Below are the code and all the weights of a small trained network. Each question names an input and a target symbol and asks about switching units off, where a switched-off unit gives its printed mean instead of its output.

import numpy as np


def w(rows, s, z=0):
    codes = np.array(rows[::2]) - 128.0
    scale = np.full(codes.shape[1], s)
    scale[-1] = z or s
    return codes * scale


def f(y):
    return np.maximum(y, 0)


def softmax(a):
    e = np.exp(a - a.max(-1, keepdims=True))
    return e / e.sum(-1, keepdims=True)


def log_softmax(a):
    a = a - a.max(-1, keepdims=True)
    return a - np.log(np.exp(a).sum(-1, keepdims=True))


def net(x, mask):
    ids = ['ΔΞΠΨαβεζηθλτφ'.index(c) for c in x.split()]
    T = len(ids)
    res = E[ids] + P[:T]
    u = 0
    for l in range(2):
        r = res
        for j in range(2):
            rows = slice(2 * j, 2 * j + 2)
            q, k, v = (r @ M[l][rows].T for M in (Q, K, V))
            z = softmax(np.where(np.tri(T) > 0, q @ k.T / 2**0.5, -1e9)) @ v
            o = O[l][rows]
            res = res + np.where(mask[u + j], z, o[:, -1]) @ o[:, :-1]
        u += 2
        y = f(res @ A[l][:, :-1].T + A[l][:, -1])
        res = res + np.where(mask[u : u + 4], y, B[l][:, -1]) @ B[l][:, :-1]
        u += 4
    return log_softmax(res[-1] @ U[:, :-1].T + U[:, -1])


Q, K, V, O, A, B = {}, {}, {}, {}, {}, {}
E = w([
[119,84,177,113,215,81,108,120,105,84,198,129],'Δ',
[143,88,148,117,157,92,186,76,156,67,68,195],'Ξ',
[109,130,43,176,116,95,86,89,150,55,155,149],'Π',
[173,106,90,162,161,82,161,76,123,123,84,102],'Ψ',
[108,59,98,8,114,148,98,166,127,106,123,82],'α',
[61,194,118,176,154,130,154,59,138,91,186,245],'β',
[104,149,191,103,106,45,135,105,125,122,143,63],'ε',
[133,115,221,174,109,111,60,163,115,64,162,111],'ζ',
[189,86,137,141,84,128,178,96,170,106,155,165],'η',
[69,151,140,132,88,47,104,146,1,115,151,161],'θ',
[180,133,108,174,96,93,91,81,193,137,121,137],'λ',
[223,206,135,93,147,158,137,71,118,108,188,217],'τ',
[150,137,210,115,115,129,116,102,77,216,218,133],'φ',
],0.0094)
P = w([
[71,149,84,194,148,220,243,172,101,65,60,94],'0',
[79,132,89,179,138,196,194,108,100,44,81,59],'1',
[98,126,102,162,133,176,177,95,92,49,91,67],'2',
[117,126,116,141,135,157,156,78,89,47,110,80],'3',
[124,125,126,128,125,140,132,66,96,51,127,82],'4',
[138,115,136,113,114,119,118,61,102,55,142,90],'5',
[151,121,145,93,117,95,103,70,111,59,154,113],'6',
[168,122,150,83,112,72,88,68,115,76,170,112],'7',
[175,108,162,66,101,60,71,67,117,86,186,126],'8',
[191,116,175,45,88,40,55,75,129,103,197,149],'9',
[192,107,181,29,92,22,44,73,141,95,215,156],'10',
[213,118,191,14,93,3,30,79,162,95,237,158],'11',
],0.005)
Q[0] = w([
[165,144,157,189,107,59,146,50,99,46,168,136],'0.h0',
[105,147,137,128,130,156,128,252,143,212,107,111],'0.h0',
[130,45,128,88,95,113,136,63,114,47,133,94],'0.h1',
[108,90,135,143,117,78,126,186,157,116,94,90],'0.h1',
],0.028)
K[0] = w([
[107,91,117,1,105,177,45,154,109,140,86,94],'0.h0',
[138,185,67,215,122,164,198,100,164,118,97,178],'0.h0',
[212,133,147,79,92,104,59,100,182,171,181,136],'0.h1',
[169,93,123,145,75,95,170,114,157,125,163,176],'0.h1',
],0.024)
V[0] = w([
[125,167,230,202,67,24,103,94,126,115,64,113],'0.h0',
[96,233,237,52,2,126,143,141,185,47,14,71],'0.h0',
[117,67,173,80,77,161,227,154,82,70,216,87],'0.h1',
[116,234,113,65,200,122,15,203,107,102,110,46],'0.h1',
],0.0096)
O[0] = w([
[156,223,154,209,84,60,165,106,178,110,95,168,76],'0.h0',
[119,180,197,61,45,131,188,255,168,85,95,108,219],'0.h0',
[179,32,94,194,89,54,178,119,133,102,162,113,254],'0.h1',
[160,107,149,86,48,118,79,141,125,168,3,65,34],'0.h1',
],0.0059,0.005)
A[0] = w([
[105,92,80,155,163,168,68,66,143,182,68,185,2],'0.n0',
[96,197,112,107,121,213,148,124,117,163,203,151,27],'0.n1',
[143,121,86,190,124,144,156,83,238,150,105,167,114],'0.n2',
[142,155,155,58,138,249,140,93,184,155,142,104,69],'0.n3',
],0.013,0.00099)
B[0] = w([
[162,28,98,152,119,118,179,85,109,95,199,113,146],'0.n0',
[44,161,174,89,89,197,68,33,174,97,121,142,182],'0.n1',
[195,141,155,85,86,144,111,103,56,118,32,108,253],'0.n2',
[143,254,92,108,168,154,122,171,77,93,164,66,179],'0.n3',
],0.0082,0.0037)
Q[1] = w([
[148,118,140,66,84,144,106,123,49,68,150,74],'1.h0',
[76,116,137,97,136,132,119,171,131,161,153,106],'1.h0',
[120,102,146,112,104,129,133,150,116,94,120,118],'1.h1',
[3,99,102,155,183,170,137,210,126,251,119,136],'1.h1',
],0.024)
K[1] = w([
[178,139,171,58,101,39,60,130,136,166,223,162],'1.h0',
[178,152,72,91,100,178,144,113,149,125,149,156],'1.h0',
[165,155,173,122,94,144,142,102,53,97,145,152],'1.h1',
[162,141,6,124,114,243,193,119,175,106,65,163],'1.h1',
],0.02)
V[1] = w([
[252,123,79,31,198,126,160,69,141,60,53,184],'1.h0',
[205,174,205,176,59,200,138,95,29,235,173,118],'1.h0',
[182,136,235,125,183,138,195,76,209,201,162,4],'1.h1',
[53,161,69,41,98,64,244,67,90,224,140,102],'1.h1',
],0.015)
O[1] = w([
[106,133,57,140,132,155,220,93,129,19,38,116,221],'1.h0',
[164,156,110,195,93,209,167,216,100,210,181,160,215],'1.h0',
[148,139,149,124,175,188,189,80,254,148,149,51,3],'1.h1',
[87,149,115,95,59,80,219,45,85,199,154,71,99],'1.h1',
],0.007,0.0031)
A[1] = w([
[114,30,120,93,158,150,100,140,188,153,110,95,38],'1.n0',
[87,123,105,118,203,80,137,107,124,154,20,94,63],'1.n1',
[61,179,54,252,152,121,76,80,141,163,47,121,2],'1.n2',
[116,140,199,230,126,149,115,69,121,154,122,183,56],'1.n3',
],0.016,0.0038)
B[1] = w([
[131,143,111,186,155,130,115,57,119,167,55,112,254],'1.n0',
[124,152,119,67,184,90,141,189,166,191,167,166,240],'1.n1',
[89,76,248,174,102,124,64,138,88,214,169,90,195],'1.n2',
[127,114,55,104,89,169,147,95,181,120,69,162,250],'1.n3',
],0.011,0.0058)
U = w([
[159,56,117,136,204,115,129,44,141,76,206,143,225],'Δ',
[117,158,179,129,160,143,173,144,143,143,116,210,6],'Ξ',
[133,9,153,80,93,111,75,151,118,109,164,89,110],'Π',
[175,129,133,175,167,139,154,188,114,185,184,114,140],'Ψ',
[120,104,84,76,139,136,107,166,147,166,69,93,68],'α',
[75,112,163,118,113,158,125,101,157,138,112,169,2],'β',
[131,204,200,126,91,87,171,98,184,112,113,100,114],'ε',
[178,124,155,149,128,126,87,180,196,99,96,162,139],'ζ',
[105,103,93,152,118,162,199,199,115,81,73,79,165],'η',
[147,183,104,137,85,61,119,114,98,150,109,186,153],'θ',
[148,180,170,173,137,150,100,142,105,161,38,86,88],'λ',
[104,253,149,72,172,206,81,98,90,105,168,136,171],'τ',
[160,107,87,113,99,163,128,99,164,199,129,91,127],'φ',
],0.0052,0.0032)

Each question gives the input, a string of symbols that net reads in full, and the target symbol t.
The units are the heads (2 rows each of Q, K, V and O) and the neurons (one row each of A and B). Each row of codes is followed by its name. A weight is (code - 128) times the scale printed after its matrix; where a second scale follows, it is the last column's (O, A, B and U).
mask holds one flag per unit, layer by layer, with each layer's heads first. A switched-off unit (its flag False) gives its mean, the last column of its rows in O or B, instead of its output. The means were averaged over made-up inputs and are rounded, as every weight is.
A unit's drop is (log p(t) with every unit on - log p(t) with that unit switched off) / (log p(t) with every unit on - log p(t) with every unit switched off).
The circuit of an input: a set's keep is (log p(t) with only the set's units on - log p(t) with every unit switched off) / (log p(t) with every unit on - log p(t) with every unit switched off). Starting from all 12 units, units are removed one at a time, each time the one whose removal leaves the highest keep (on an exact tie, the one counted first), for as long as the keep stays at least 0.8.
circuit, biggest first: the units of the circuit, biggest drop first
unit that matters most: the unit with the biggest drop
k most important neurons: the k neurons with the biggest drops, biggest first
top k neurons in layer l: the k neurons of layer l with the biggest drops, biggest first
heads that matter: for each layer, one digit per head in row order, 1 if its drop is at least 0.15 and else 0, layers parted by /
input θ φ λ Π Π τ, target φ: circuit, biggest first -> (1.h0; 1.n3; 0.h0; 1.h1)
input Δ Ψ θ Ψ α Π φ η τ Ξ, target η: heads that matter -> 11 / 10
input η φ τ η, target φ: unit that matters most -> 1.h0
input φ λ ζ α φ ζ η λ τ, target η: circuit, biggest first -> (0.h0; 1.h0)
input β β η Ψ, target Ψ: 2 most important neurons -> (1.n2; 1.n1)
input τ Ψ Π η η, target η: circuit, biggest first -> (1.h0; 0.n2; 0.h0)
input θ Ξ τ θ ζ, target ζ: circuit, biggest first -> (1.h1; 0.h0)
input η ε η λ η ζ η α Ψ ε Ψ α, target ε: circuit, biggest first -> (0.h0; 1.h1)
input η Π ε η θ Π, target θ: heads that matter -> 10 / 01
input α ζ ζ η τ η τ Δ η τ Π Π, target η: circuit, biggest first -> (1.h0; 0.h0)
input η η β, target β: heads that matter -> 01 / 00
input α λ θ Δ α α Δ Π η Ξ φ φ, target Ψ: 2 most important neurons -> (1.n3; 0.n1)
input η τ Δ Ψ, target Δ: circuit, biggest first -> (0.n0; 0.h0)
input η Π Ψ τ τ τ Ξ Π, target Π: top 2 neurons in layer 1 -> (1.n2; 1.n0)
input θ θ θ τ ε η τ φ θ α Δ, target Π: unit that matters most -> 0.h0
input λ ε λ η Ξ ε τ η, target ε: circuit, biggest first -> (0.h0; 1.h1)
input η α Ψ η α η ζ λ Ψ α λ, target τ: heads that matter -> 11 / 00
input τ θ ζ ζ τ Δ ζ η η, target ζ: heads that matter -> 10 / 01
input τ η η θ τ Ξ η φ, target φ: circuit, biggest first -> (1.n3; 1.h0; 0.h0)
input η τ λ α ε θ Π Π, target Π: unit that matters most -> 1.h1
input θ η α β φ ζ, target Ψ: heads that matter -> 10 / 10
input λ τ α Π τ Δ, target η: heads that matter -> 11 / 10
input α η θ Ψ, target Π: heads that matter -> 10 / 11
input ζ β α Π Δ φ ε λ λ α α, target τ: circuit, biggest first -> (0.h1; 0.n3)
input Δ η λ α τ λ Ψ η β τ, target η: heads that matter -> 01 / 10
input α ζ τ Ψ Ξ η, target Δ: heads that matter -> 11 / 10
input ζ η α α α φ ζ λ ε Π, target τ: unit that matters most -> 0.h1
